[153 158 150 163 155 158 148 166] = livif
[154 168 139 155 146 145 160 162] = boli
[144 165 152 157 161 158 156 171] = biguk
[142 189 166 155 167 148 155 159] = kole
[175 155 165 171 148 140 153 140] = Pato
[175 157 146 149 150 145 145 156] = biv
[164 160 174 153 143 147 160 162] = Guki
[148 150 157 166 149 139 149 149] = bas
[141 150 156 150 185 149 182 157] = gapem
[150 146 157 159 184 161 144 152] = Mobem
after: [184]	[161]
after: [167]	[148]

[130 106 156 112 122 111 139 136 121 160 170 145 152 161 116 149 150 126
 121 130 141 111 146 139 158 124 122 131 142 102 118 146 103 158 120 150
 128 116 152 138 116 151 122 167 137 134 110 103 126 114 117 116  89 131] : sem
[119 102 140 110 142 106 109  90 120 123 158 113 122 138 108 163 111 141
 165  98 153 120 112 148 129 149 159 120  99 132 121 134 172 148 126 131
 128 130 138 128 131 133 137 161 136 137 106  80 131 147 124 110 105 118] : boli
[108 103 147  99 145 130 103  96 117 127 145 116 120 123 102 149 108 150
 175 119 133 120 113 165 122 148 143 115 117 135 101 140 166 147 113 135
 118 119 145 134 128 137 120 142 121 139 104  90 122 120 115 132  98 133] : gapem
[119  91 151 111 116 122 135 143 114 146 143 159 156 144 133 131 140 131
 128 131 137 124 155 158 151 119 120 139 139  91  84 159 109 154 148 103
 122 140 119 158 117 139 117 155 152 113 142 140 102 137 145 163  92 131] : bas
[130 106 156 112 122 111 139 136 121 160 170 145 152 161 116 149 150 126
 121 130 141 111 146 139 158 124 122 131 142 102  75 146 103 158 140 102
 117 159 126 140 129 153 120 150 143 118 124 155  98 125 170 151  74 107] : Pato
[105 112 164 117 133 115  87  84 116 131 151  97 126 139  82 165 109 140
 139  91 136 132 124 162 127 147 140 105 122 132 103 140 158 143 120 150
 114 173 164 124 156 130 105 127 120 127 172 103 144 144 107 156  94 135] : Mobem
[105 112 164 117 133 115  87  84 116 131 151  97 126 139  82 165 109 140
 166  91 136 112 124 162 127 147 140 105 122 132 103 140 158 143 120 150
 128 116 152 138 114 151 122 167 137 134 110 103 126 114 117 116  89 131] : Guki
[113 121 135 166 138 123 116 125 119 133 105 146 137 180 160 109  96 164
 118 106  86 130 109 131 127 169 132 135 126 139  90 143 150 119 108 146
 118 124 125 135 127 118 120 113 152 137  86 129 140 120 157 148 147 111] : livif
which: [130 106 156 112 122 111 139 136 121 160 170 145 152 161 116 149 150 126
 121 130 141 111 146 139 158 124 122 131 142 102 118 146 103 158 120 150
 128 116 152 138 116 151 122 167 137 134 110 103 126 114 117 116  89 131]	sem
which: [119  91 151 111 116 122 135 143 114 146 143 159 156 144 133 131 140 131
 128 131 137 124 155 158 151 119 120 139 139  91  84 159 109 154 148 103
 122 140 119 158 117 139 117 155 152 113 142 140 102 137 145 163  92 131]	bas
which: [108 103 147  99 145 130 103  96 117 127 145 116 120 123 102 149 108 150
 175 119 133 120 113 165 122 148 143 115 117 135 101 140 166 147 113 135
 118 119 145 134 128 137 120 142 121 139 104  90 122 120 115 132  98 133]	gapem

[ 89 104 162 165 168] = boga
[186 113 133 134 102] = livif
[133 141 123 136  67] = biguk
[120 119 130 119 190] = Pato
[174 168  89 134  81] = sem
[137 120 145 151  76] = gapem
[149 171  74  81 118] = boli
[173 133 115 105  92] = Mobem
[120 119 130 119 200] = Guki
[ 63 120 154 173 154] = kole
after: [186]	[113]
after: [123]	[136]
after: [137]	[120]
after: [141]	[123]
after: [113]	[133]

[107  93 117 125] = biguk
[133 143 159 107] = livif
[103 118 112 122] = Mobem
[148 107 154 125] = kole
[103 135  89 163] = sem
[108 132 123 160] = Guki
[133 116 144 108] = biv
[122 163 103 148] = gapem
[132 108  98 186] = bas
[118  72 132 150] = boli
[152 139 141 102] = boga
after: [123]	[160]
after: [72]	[132]
after: [117]	[125]

[ 82 125 130 152 122 147 173 100 119 165 107 166 118 112 133 109  87 146
 173  73  89 119 105 129  94 136 151]  boga
[105 106 119 124 132 163 163  82 116 136 144 166 126 127 140 103  85 129
 180  75 102 144 103 133 116 155 153]  livif
[168 116 119  93 140 131  99 127 129  90 165 110 138 146 129 135 147 108
 112 158 158 150 139 131 160 140 118]  biv
[193 119 119  78 143 121  73 145 136  69 177  87 143 157 126 148 171  97
  84 190 182 155 154 129 180 135 104]  kole
[136 125 125 119 130 128 121 128  88 117 139 124 131 133 129 130 133 122
 125 135 137 135 131 129 136 131 125]  Mobem
[184 135 128 102 134 101  72 166 139  86 149  78 139 146 119 154 184 108
  69 201 178 136 159 126 169 115  77]  biguk
[125 168 146 165 113  76 107 191 141 152  76  92 125 113 113 153 168 145
  73 173 136  87 151 122 116  80 105]  bas
[148 162 142 145 119  77  91 107 142 128  95  80 130 124 112 158 180 133
  63 192 152 102 158 123 136  87  97]  sem
after: [191]	[141]
after: [63]	[192]
which: [193 119 119  78 143 121  73 145 136  69 177  87 143 157 126 148 171  97
  84 190 182 155 154 129 180 135 104]	kole
which: [184 135 128 102 134 101  72 166 139  86 149  78 139 146 119 154 184 108
  69 201 178 136 159 126 169 115  77]	biguk
which: [148 162 142 145 119  77  91 107 142 128  95  80 130 124 112 158 180 133
  63 192 152 102 158 123 136  87  97]	sem

[ 59  92  60 120 103] -> boga
[ 82 170  65 103  90] -> kole
[130 119 131 105  93] -> biguk
[121 132 183 161  81] -> Pato
after: [92]	[60]
after: [59]	[92]
after: [121]	[132]
after: [65]	[103]

[125 138 122 124 133 119 130 126 131 138 131 119 128 127 127 125 135] : boga
[119 133 122 117 134 129 127 123 131 131 121 126 127 124 124 136 122] : biv
[123  78 168  92 146 116 158 142 131  87 139 152 178  67 101 128 129] : Guki
[132 139 134 131 131 121 129 136 127 130 130 123 120 129 129 128 126] : bas
[123 129 132 131 125 139 126 126 120 135 129 128 127 137 137 124 132] : biguk
[119 133 122 117 134 129 127 123 131 131 125 159 134 113 160 140 133] : Mobem
[123  78 168  92 146 116 158 142 131  87 136 152 178  67 101 128 129] : Pato
[126 131 122 121 137 136 127 121 131 129 121 134 134 128 128 133 133] : boli
[134 123 132 129 127 127 124 126 132 123 130 135 129 129 135 124 135] : sem
[120 124 134 125 132 120 112 128 128 130 138 121 118 119 129 125 118] : kole
[120 142 141 132 123 136 120 144 143 113 157 135 117 121 107 124 141] : livif
[123  78 168  92 146 116 125 142 131  87 139 152 178  67 120 128 129] : gapem
which: [119 133 122 117 134 129 127 123 131 131 121 126 127 124 124 136 122]	biv
which: [134 123 132 129 127 127 124 126 132 123 130 135 129 129 135 124 135]	sem
which: [123  78 168  92 146 116 158 142 131  87 139 152 178  67 101 128 129]	Guki

[115 134 129 110 132 137 134  61 109  81 113] -> Pato
[132  81 128 169 138 134 137 111  92 129  75] -> gapem
[149 134 158 148 159 115 187 182 177 144 153] -> sem
[125 144 142 117 129 140 116 138 120 112 130] -> biv
[125 139 113 119 139 132 153 130 150 132 154] -> biguk
[149 134 158 115  62 115 187 182 177 144 153] -> kole
after: [159]	[115]
which: [132  81 128 169 138 134 137 111  92 129  75]	gapem
which: [149 134 158 115  62 115 187 182 177 144 153]	kole
after: [110]	[132]

[116 106 138 114 167 117 128 117 131 131 118 131 133 129 128 114 123 121
 154 111 123 120 131 117 114 156 138 116 150 161 108 148 126 140 118 117
 110 121 116 126 124 117 117 125 109 130 120 142 122 126 118 122] = sem
[113 125 142 117 128 125 130 122 119 141 127 121 113 130 120 148 137 128
 123 148 122 110 141 118 109 119 140 141 142 135 122 128 135  95 150 132
 139 142 145 128 111 162 142 116 127 118 136 122 126 152 114 134] = boli
[132 113 139 121 144 122 130 135 130 141 113 137 116 136 144 119 136 154
 123 109 116 149 138 110 124 123 137 184 136 120 115 151 120 146 120 113
 138 120 121 127 139 123 140 102 133 134 120 143 135 103 105 133] = kole
[132 113 139 121 144 122 130 135 130 141 113 137 136 136 144 119 139 154
 123 109 116 149 138 110 124 123 137 184 136 120 115 151 120 146 120 113
 138 120 121 127 139 123 140 102 133 134 120 143 135 103 105 133] = biv
after: [95]	[150]
which: [113 125 142 117 128 125 130 122 119 141 127 121 113 130 120 148 137 128
 123 148 122 110 141 118 109 119 140 141 142 135 122 128 135  95 150 132
 139 142 145 128 111 162 142 116 127 118 136 122 126 152 114 134]	boli
which: [116 106 138 114 167 117 128 117 131 131 118 131 133 129 128 114 123 121
 154 111 123 120 131 117 114 156 138 116 150 161 108 148 126 140 118 117
 110 121 116 126 124 117 117 125 109 130 120 142 122 126 118 122]	sem

[185 124 176 158  91]  bas
[ 90 132  93 114 161]  biv
[125 133 118 162 130]  sem
after: [176]	[158]
after: [125]	[133]
after: [124]	[176]
after: [133]	[118]

[132 159 126  71 118  71] : livif
[136 140 122 149 138 153] : sem
[126 124 122  61 139  92] : biv
[111 124 163  70 140 152] : boli
after: [111]	[124]
after: [138]	[153]
after: [70]	[140]
after: [136]	[140]

[125 119 123 125 158 119] = bas
[142 121 153 114 150 132] = kole
[165  94 143 150 106  65] = boga
[130 123 137 110 134 129] = sem
[125 125 125 126 125 125] = Mobem
[158 144 162 174 141 126] = gapem
[143 126 157 107 157 142] = biguk
after: [162]	[174]
after: [106]	[65]

[ 92  62 138 106] = Pato
[112 164 170 105] = boga
[104 125 139  91] = boli
after: [125]	[139]
after: [170]	[105]
after: [62]	[138]
after: [164]	[170]
after: [92]	[62]
after: [112]	[164]
after: [139]	[91]

[138 132 151 112 130 130 105 120 145 120 120 116 150 101 129 168 128 135
 140 136 130 124 124 131 118 133  95 123 132 134 118 130 126 121 136 113
 121 133 128] = Mobem
[105 118 118 109 121 132 135 115 132 120 120 158 116 132 135 125 128 155
 126 128 137 124 120 133 129 142 111 127 135 126 128 128 128 123 126 141
 128 135 117] = biv
[122 115 119 124 114 129 132 134 121 128 135 124 169 151 131 112 129 143
 117 138 135 129 137 124 131 132 133 133 103 127 126 131 117 138 130 125
 128 129 130] = boli
[130 139 137 163 128 127 115 133 138 122 114 125 140 150 123 129 130 125
 130 134 135 131 115 125 132 130 126 134 127 132 124 135 134 126 118 129
 115 128 132] = Pato
[156 128 107 148 124 127 134 132 146 131 124 138 132 112 117  77 129 128
 119 113 131 137 120 138 115 125 105 127 147 105 134 128 128 136 121 120
 126 117 127] = sem
[138 133 126 111 128 125 142 122 133 131 125 121 115 128 129 118 129 126
 126 110 127 117 123 123 117 127 145 129 142 123 126 136 127 135 149 122
 120 123 122] = kole
[119 137 132  94 124 121 124 132 123 124 134 136 114 135 127  99 117 126
 129 123 133 118 120 132 121 113 133 127 121 140 131 127 134 144 145 125
 120 130 120] = gapem
[141 130 137 106 120 119 171 150 153 123 131 151 138 108 125 102 134 128
 127 129 135 130 125 131 129 129 103 125 119 126 138 127 132 123 145 132
 133 131 137] = bas
[124 135 121 141 130 133 129 157 131 126 132 166 183 174 137 113 132 109
 133 133 138 134 121 128 125 126 136 125 113 121 132 133 129 131 140 131
 125 125 142] = boga
[100 121 124 121 139 130 127 107 132 128 120 126  98 164 126 159 124 119
 125 133 124 127 134 123 137 110 126 143 131 133 141 133 124 135 126 118
 125 114 124] = biguk
after: [183]	[174]
which: [138 132 151 112 130 130 105 120 145 120 120 116 150 101 129 168 128 135
 140 136 130 124 124 131 118 133  95 123 132 134 118 130 126 121 136 113
 121 133 128]	Mobem
after: [169]	[151]
after: [155]	[126]
which: [122 115 119 124 114 129 132 134 121 128 135 124 169 151 131 112 129 143
 117 138 135 129 137 124 131 132 133 133 103 127 126 131 117 138 130 125
 128 129 130]	boli

[111 122 139 100]  boga
[187 112  91 130]  sem
[110 130 186 149]  kole
[135 150 118 101]  Mobem
[114 121 112 154]  Guki
after: [186]	[149]
after: [187]	[112]
after: [121]	[112]
after: [110]	[130]
after: [111]	[122]

[139 154  86 127 201 136] : Guki
[141 128 102 138 169 128] : livif
[136 133 146 120  55 129] : boga
[ 56 177 134 123  93 130] : gapem
after: [55]	[129]
after: [56]	[177]
after: [146]	[120]

[108 172 154 123 156] : biv
[182  96 154 123 101] : Guki
[ 80 103 121 134 130] : Pato
[182 172 154 123 156] : kole
[102 126 116 146 124] : bas
which: [ 80 103 121 134 130]	Pato
after: [103]	[121]
after: [102]	[126]
after: [146]	[124]

[168  71 130 127 150  56] = bas
[163 148 146 128  67 147] = biguk
[130 127  74  85 187 155] = gapem
[148 144 126 184  70 127] = livif
[167 144  81 169  95  82] = sem
[188 158  88 153  96  83] = Mobem
after: [71]	[130]
after: [146]	[128]
after: [70]	[127]
after: [150]	[56]
after: [168]	[71]
after: [74]	[85]
after: [81]	[169]

[111 122 122 116] = Guki
[134 128 101 107] = bas
[108 130  99 107] = Mobem
[ 99  82 113 141] = biguk
[115 142 115 112] = kole
[148 129 170  72] = Pato
[115 142 115 116] = boli
after: [129]	[170]
after: [134]	[128]
after: [111]	[122]

